Here is a tiny trained network, its code and every weight. The questions are about switching its units off for an input and a class, where a switched-off unit gives its printed mean instead of its output.

import numpy as np


def w(rows, s, z=0):
    codes = np.array(rows[::2]) - 128.0
    scale = np.full(codes.shape[1], s)
    scale[-1] = z or s
    return codes * scale


def f(y):
    return np.maximum(y, 0)


def log_softmax(a):
    a = a - a.max(-1, keepdims=True)
    return a - np.log(np.exp(a).sum(-1, keepdims=True))


def net(x, mask):
    res = np.array(x, float).reshape(1, 8) / 4 @ E
    y = f(res @ A[0][:, :-1].T + A[0][:, -1])
    res = res + np.where(mask, y, B[0][:, -1]) @ B[0][:, :-1]
    return log_softmax(res[-1] @ U[:, :-1].T + U[:, -1])


A, B = {}, {}
E = w([
[201,171,123,149,9],'x0',
[40,171,178,141,61],'x1',
[76,175,160,2,115],'x2',
[157,77,91,22,58],'x3',
[208,129,233,113,181],'x4',
[101,64,136,96,127],'x5',
[188,15,163,116,82],'x6',
[189,185,41,96,147],'x7',
],0.0084)
A[0] = w([
[78,139,68,93,208,179],'N0',
[162,47,70,147,136,171],'N1',
[109,176,105,159,101,66],'N2',
[185,150,102,60,86,115],'N3',
[215,118,212,200,137,222],'N4',
[142,101,245,146,130,190],'N5',
[153,176,185,218,198,114],'N6',
[95,135,119,128,230,144],'N7',
[145,122,130,127,82,127],'N8',
[201,182,125,196,78,254],'N9',
[101,145,67,53,69,178],'N10',
[111,71,227,100,156,84],'N11',
[42,141,85,124,102,129],'N12',
[111,74,215,99,157,160],'N13',
[35,178,92,115,117,184],'N14',
],0.011,0.0042)
B[0] = w([
[209,152,205,197,193,204],'N0',
[191,30,24,156,94,213],'N1',
[105,168,107,132,75,171],'N2',
[158,177,91,42,160,203],'N3',
[37,128,59,87,152,247],'N4',
[71,86,134,80,147,216],'N5',
[37,171,76,117,230,224],'N6',
[166,128,197,237,255,198],'N7',
[151,159,97,74,130,163],'N8',
[84,178,60,76,115,245],'N9',
[228,177,159,95,84,220],'N10',
[102,69,185,72,125,200],'N11',
[128,141,179,180,36,198],'N12',
[111,42,202,90,144,205],'N13',
[125,189,179,190,46,219],'N14',
],0.008,0.012)
U = w([
[131,139,58,95,143,252],'0',
[178,23,35,199,126,134],'1',
[108,155,196,137,139,84],'2',
[30,155,102,151,170,90],'3',
[196,167,126,69,113,72],'4',
[87,12,205,71,136,191],'5',
[98,178,185,208,34,125],'6',
[148,114,190,238,218,77],'7',
],0.011,0.0031)

Each question gives the input, the list of numbers given to net, and the class t.
The units are the neurons (one row each of A and B). Each row of codes is followed by its name. A weight is (code - 128) times the scale printed after its matrix; where a second scale follows, it is the last column's (A, B and U).
mask holds one flag per neuron, in row order. A switched-off neuron (its flag False) gives its mean, the last column of its row in B, instead of its output. The means were averaged over made-up inputs and are rounded, as every weight is.
A unit's drop is (log p(t) with every unit on - log p(t) with that unit switched off) / (log p(t) with every unit on - log p(t) with every unit switched off).
The circuit of an input: a set's keep is (log p(t) with only the set's units on - log p(t) with every unit switched off) / (log p(t) with every unit on - log p(t) with every unit switched off). Starting from the 12 units with the biggest drops (on a tie, the unit counted first), units are removed one at a time, each time the one whose removal leaves the highest keep (on an exact tie, the one counted first), for as long as the keep stays at least 0.8.
circuit, biggest first: the units of the circuit, biggest drop first
top k neurons: the k neurons with the biggest drops, biggest first
drop when u is switched off: that unit's drop, to one decimal
input [-4,-4,-6,5,-4,2,-8,6], class 7: circuit, biggest first	[N0]
input [-6,2,7,0,-2,7,-7,-8], class 7: circuit, biggest first	[N7 N0]
input [-4,0,-4,7,-4,8,-4,-5], class 1: circuit, biggest first	[N1 N5]
input [-1,-3,0,2,-5,4,-8,5], class 6: circuit, biggest first	[N14 N12]
input [4,-4,-7,6,5,0,-4,0], class 0: circuit, biggest first	[N9 N4]
input [-2,-1,-3,2,8,-2,-3,3], class 3: top 2 neurons	[N4 N6]
input [7,-2,0,-6,5,3,1,-8], class 5: top 2 neurons	[N13 N11]
input [3,6,1,2,0,6,3,1], class 4: circuit, biggest first	[N10 N8]
input [0,-7,2,3,1,1,4,5], class 1: top 4 neurons	[N1 N9 N14 N6]
input [-2,-5,2,5,3,4,-6,6], class 4: top 4 neurons	[N3 N10 N6 N13]
input [4,-7,7,0,-8,-6,-6,0], class 6: top 2 neurons	[N14 N12]
input [8,-2,7,-6,3,-1,7,1], class 0: top 2 neurons	[N4 N9]
input [4,-1,-2,5,-5,-6,6,2], class 4: top 2 neurons	[N10 N3]
input [6,-1,-6,-4,0,-4,5,-3], class 3: circuit, biggest first	[N4]
input [-2,-8,7,2,-8,-6,-3,6], class 4: top 2 neurons	[N10 N3]
input [-3,-6,-7,3,0,2,-4,-7], class 1: top 2 neurons	[N1 N14]
input [3,1,-1,-2,8,4,-4,-2], class 3: top 2 neurons	[N6 N4]
input [7,-4,-3,2,0,1,-1,-6], class 0: drop when N9 is switched off	0.4
input [-2,1,-5,4,3,8,0,5], class 1: drop when N1 is switched off	0.1
input [8,-1,-8,6,8,-8,-6,-7], class 0: circuit, biggest first	[N9]
input [8,-3,4,-4,6,-6,-1,5], class 0: drop when N3 is switched off	0.1
input [-3,3,-7,-6,7,0,0,-7], class 3: drop when N1 is switched off	0.0
